X =
array([[  61.471,  181.100,  -59.260,  -76.831],
       [ -63.158, -107.475,  163.640,  175.983],
       [ 150.623,  183.634,   75.785,  169.760],
       [-146.470,  162.664, -145.838,  -70.814],
       [  19.773,  185.835,   92.193,  -73.280],
       [ 165.819,  148.506,    4.136,  185.987],
       [ -58.175,  169.065,    2.191,   10.357],
       [ 150.955,   42.283,  154.466,  -28.885],
       [ -29.473,   81.149,  -76.743,  -14.540],
       [ -89.913,  -55.881,  -32.447,  101.540],
       [-129.882, -145.386,   80.500,   31.569]])
Rows and columns are counted from 1.
(1, 1): 61.471
(7, 1): -58.175
(10, 4): 101.540
(4, 2): 162.664
(6, 2): 148.506
(9, 3): -76.743
(2, 1): -63.158
(6, 3): 4.136
(7, 4): 10.357
(4, 3): -145.838
(1, 3): -59.260
(8, 3): 154.466
(4, 1): -146.470
(11, 4): 31.569
(9, 2): 81.149
(3, 1): 150.623
(8, 2): 42.283
(6, 4): 185.987
(10, 1): -89.913
(10, 3): -32.447
(2, 3): 163.640
(5, 2): 185.835
(2, 2): -107.475
(5, 4): -73.280
(7, 2): 169.065
(3, 4): 169.760
(3, 3): 75.785
(7, 3): 2.191

x = [[182, 108, 162, 99, 130, 156], [102, 148, 177, 45, 140, 193], [108, 118, 157, 43, 144, 144], [51, 139, 186, 55, 141, 191], [86, 137, 118, 94, 118, 159], [152, 113, 152, 91, 130, 152], [118, 152, 133, 99, 116, 190], [118, 138, 172, 44, 142, 177], [112, 146, 185, 37, 144, 192], [140, 140, 129, 86, 121, 168], [93, 143, 173, 43, 141, 183], [105, 166, 146, 43, 132, 193], [22, 157, 139, 95, 117, 198], [151, 131, 171, 85, 130, 185]]
Indices start at 1.
(1, 1): 182
(5, 4): 94
(1, 2): 108
(3, 3): 157
(1, 5): 130
(5, 6): 159
(7, 4): 99
(9, 3): 185
(14, 2): 131
(13, 3): 139
(1, 6): 156
(11, 3): 173
(2, 4): 45
(7, 5): 116
(6, 1): 152
(13, 6): 198
(12, 3): 146
(12, 2): 166
(13, 4): 95
(2, 5): 140
(12, 4): 43
(13, 5): 117
(9, 5): 144
(13, 2): 157
(7, 2): 152
(9, 1): 112
(3, 5): 144
(6, 5): 130
(8, 3): 172
(3, 4): 43
(8, 4): 44
(9, 6): 192

data =
[[ 51.6  21.1  27.1 -25.1  56.7  10.2 -39.3 -19.1   8.2 -84.9 -17.1  28.0
  -50.1   0.8]
 [-38.5  68.3   7.2   1.7  63.5  -4.8 -39.3  23.0  36.8  53.6  21.6   2.8
   -0.4  34.9]
 [ -5.2 -32.8  53.4 -35.1   3.6 -60.0 -18.4 -74.5  30.5  -7.0  11.5 -16.1
   20.2 -34.7]]
Rows and columns are counted from 1.
(1, 1) = 51.6
(2, 5) = 63.5
(2, 4) = 1.7
(2, 10) = 53.6
(1, 8) = -19.1
(3, 6) = -60.0
(1, 11) = -17.1
(1, 12) = 28.0
(2, 9) = 36.8
(2, 3) = 7.2
(2, 1) = -38.5
(3, 1) = -5.2
(2, 6) = -4.8
(2, 7) = -39.3
(3, 14) = -34.7
(3, 3) = 53.4
(1, 4) = -25.1
(1, 3) = 27.1
(3, 13) = 20.2
(3, 11) = 11.5
(3, 8) = -74.5
(1, 2) = 21.1
(2, 11) = 21.6

m =
[[5923 3597 1202 7519 4212 5025 6684 5965 5656 5699 5261 4244 8008 3854
  5834]
 [5747 3480 1202 6961 4279 5080 6483 5806 5631 5699 5204 3951 7141 4096
  5792]
 [7237 7772 1202 6832 5007 4759 9460 5012 4960 5699 3736 3954 3902 2226
  2577]
 [6278 6773 1202 1517 7386 8408 1795 3096 4772 5699 4764 5897 4860 4908
  6740]
 [6747 5830 1202 5271 4655 7013 6009 4893 4336 5699 5249 4158 5269 5993
  4255]
 [6434 6384 1202 2171 7639 8506 1675 2881 4713 5699 5046 5989 4528 5005
  6886]
 [6615 6415 1202 1963 6857 8644 3401 2135 4637 5699 4962 6143 4797 4941
  6943]
 [7143 6819 1202 2772 7118 8826 2276 2587 4790 5699 4949 6109 4602 5017
  7094]]
Indices start at 1.
row 1 col 1 = 5923
row 5 col 12 = 4158
row 6 col 8 = 2881
row 2 col 15 = 5792
row 1 col 13 = 8008
row 2 col 12 = 3951
row 3 col 15 = 2577
row 5 col 10 = 5699
row 2 col 3 = 1202
row 8 col 11 = 4949
row 5 col 14 = 5993
row 2 col 10 = 5699
row 8 col 13 = 4602
row 2 col 1 = 5747
row 7 col 15 = 6943
row 5 col 7 = 6009
row 3 col 3 = 1202
row 8 col 15 = 7094
row 8 col 7 = 2276
row 6 col 9 = 4713
row 4 col 7 = 1795
row 3 col 13 = 3902
row 3 col 5 = 5007
row 3 col 1 = 7237
row 6 col 12 = 5989
row 6 col 15 = 6886
row 1 col 7 = 6684
row 4 col 15 = 6740
row 3 col 12 = 3954
row 8 col 9 = 4790
row 5 col 15 = 4255
row 2 col 2 = 3480
row 6 col 7 = 1675
row 6 col 10 = 5699

arr =
array([[  17,   41,  109,   63,  161,   42],
       [  97,  168, -158,  175,  -38,   59],
       [ 135, -137,   75,   20, -303,    1],
       [  94,   13,  342,  -90,  139,  -35],
       [  -8,  245, -437,  251,  -94,  123],
       [  -3,  375, -368,  351,  230,   96],
       [ 218, -232,  985, -348,  636,  -50],
       [ 144, -181,  412,  -91,  145,  -60],
       [  28,   84,   80,   52,   24,   50],
       [ -86,  314, -926,  506, -796,  204],
       [ -38,  226, -807,  353, -820,   66],
       [  95,  -81,  277, -137,   70,    6],
       [ 198,  104,  505,  -68,  814,   44]])
Rows and columns are counted from 1.
(1, 1): 17
(5, 1): -8
(7, 4): -348
(9, 6): 50
(2, 4): 175
(11, 5): -820
(11, 4): 353
(12, 6): 6
(8, 6): -60
(9, 1): 28
(9, 5): 24
(4, 2): 13
(7, 3): 985
(12, 2): -81
(13, 6): 44
(5, 5): -94
(3, 3): 75
(4, 5): 139
(1, 5): 161
(11, 2): 226
(5, 2): 245
(10, 1): -86
(10, 4): 506
(6, 1): -3
(13, 3): 505
(9, 2): 84
(1, 4): 63
(13, 2): 104
(12, 1): 95
(3, 5): -303
(8, 1): 144
